Each row has a name. Each question is about the rows just above it. Places in a row count from 1.

[ 99 100 160 106 159 153 130 160  78  79 143  86 154 102 126  71 122 155] -> K629
[ 74  99 179 100 170 155 162 153 107 101 159 100 147 101 128 100  90 142] -> K5
[179 156  75 153  83 124 142  79 144 145 132 146  82 155 141 147 179  85] -> K52
[149 135 107 128 109  93  77 137 136 149  85 142 141 128 110 138 146 141] -> K497
[ 91 111 161 109 148 119  91 171 110 107  99 105 180 109 112 111 103 180] -> K35
key -> tag
[159] -> K248
[122] -> K321
[132] -> K701
[99] -> K206
[98] -> K782
[121] -> K80
[155] -> K89
[142] -> K906
[143] -> K921
Join K629 by its entry at place 11:
K921
Which row holds [ 74  99 179 100 170 155 162 153 107 101 159 100 147 101 128 100  90 142]?
K5
Whose row is [ 91 111 161 109 148 119  91 171 110 107  99 105 180 109 112 111 103 180]?
K35
Where do [179 156  75 153  83 124 142  79 144 145 132 146  82 155 141 147 179  85] appear?
K52

[138 119 139 118 105  98 133 117 144 148 118 114 141 141 129 102 164 143
 161 108 125 133 164 122 126 108 160 160 159 118 141 147 114 150 139 127
 143 155]  K706
[123 140 123 141 156 165 130 142 115 107 139 150 113 119 136 157  91 119
  96 153 135 130  93 142 136 151  95  96  99 144 116 108 145 111 114 132
 114 101]  K770
[125 128 127 121 139 162 108 119 141 117 135 155 117 133 127 150  93 142
 102 143 121 111  98 137 114 142 100 102 120 141 128 110 123 127 121 115
 120  97]  K153
[119 144 115 151 143 127 139 153 102 127 139 113 135 110 123 140 130  96
 122 135 139 136 122 120 143 143 129 125 104 127 119 134 154 105 136 145
 125 135]  K859
[139 114 139 111  91  83 124 109 157 163 118 104 155 147 119  93 182 150
 176  96 119 124 180 112 116 101 178 176 176 111 151 160 105 159 153 123
 152 167]  K83
[135 120 135 120 107  99 131 119 141 148 120 111 143 138 125 105 162 138
 158 109 125 131 161 120 125 110 159 158 155 117 140 147 116 146 141 128
 142 154]  K890
[124 148 124 152 170 178 140 154 106 101 145 158 109 117 144 168  84 113
  89 166 144 140  86 151 147 161  87  89  89 151 113 104 158 105 110 140
 112  98]  K136
[133 122 132 122 109 101 129 122 138 146 122 111 143 135 123 109 159 134
 154 111 125 129 157 118 125 114 156 155 150 117 138 146 119 141 142 129
 141 152]  K71
[123 145 123 147 164 172 134 149 110 104 143 154 111 117 139 164  87 115
  92 160 139 134  88 145 141 157  90  92  93 147 114 106 152 107 113 136
 113  99]  K755
[120 142 117 147 146 137 135 149 107 122 139 124 129 113 125 145 119 104
 115 140 137 133 114 125 140 145 120 117 104 131 119 127 150 107 131 141
 122 125]  K182
[119 144 115 152 141 121 141 155 101 131 140 108 140 110 121 137 138  94
 128 132 140 137 128 116 145 141 137 131 107 124 121 139 155 105 141 148
 128 142]  K31
tags:
[125] -> K552
[128] -> K809
[115] -> K471
[145] -> K473
Join K859 by its entry at place 36:
K473
Whose row is [119 144 115 151 143 127 139 153 102 127 139 113 135 110 123 140 130  96
 122 135 139 136 122 120 143 143 129 125 104 127 119 134 154 105 136 145
 125 135]?
K859
The row with [124 148 124 152 170 178 140 154 106 101 145 158 109 117 144 168  84 113
  89 166 144 140  86 151 147 161  87  89  89 151 113 104 158 105 110 140
 112  98] is
K136
The row with [125 128 127 121 139 162 108 119 141 117 135 155 117 133 127 150  93 142
 102 143 121 111  98 137 114 142 100 102 120 141 128 110 123 127 121 115
 120  97] is
K153

[145 113 107 120 159]  K440
[160 127 158 114 122]  K122
[114  99 153 175  70]  K908
[154 157  77 138 121]  K954
[ 70 131 139 118 111]  K92
[155 107 151 120 126]  K807
[134 101 131 129 160]  K376
[ 89 123 131 145 144]  K686
[127 174 130 102 119]  K507
key -> tag
[175] -> K288
[138] -> K614
[139] -> K189
[121] -> K521
[154] -> K712
Join K954 by its entry at place 4:
K614
[114  99 153 175  70] is in which row?
K908
The row with [134 101 131 129 160] is
K376
Where do [155 107 151 120 126] appear?
K807

[138 118  83 124 103 164 113 148  92] -> K674
[127 140 166 108 124 121  78 117 130] -> K941
[127 140 166 108 124 121 172 142  81] -> K535
tags:
[124] -> K417
[127] -> K20
[78] -> K992
[113] -> K313
Look up the entry of K941 at place 7 in the table:
K992
Where do [138 118  83 124 103 164 113 148  92] appear?
K674
Whose row is [127 140 166 108 124 121  78 117 130]?
K941
[127 140 166 108 124 121 172 142  81] is in which row?
K535

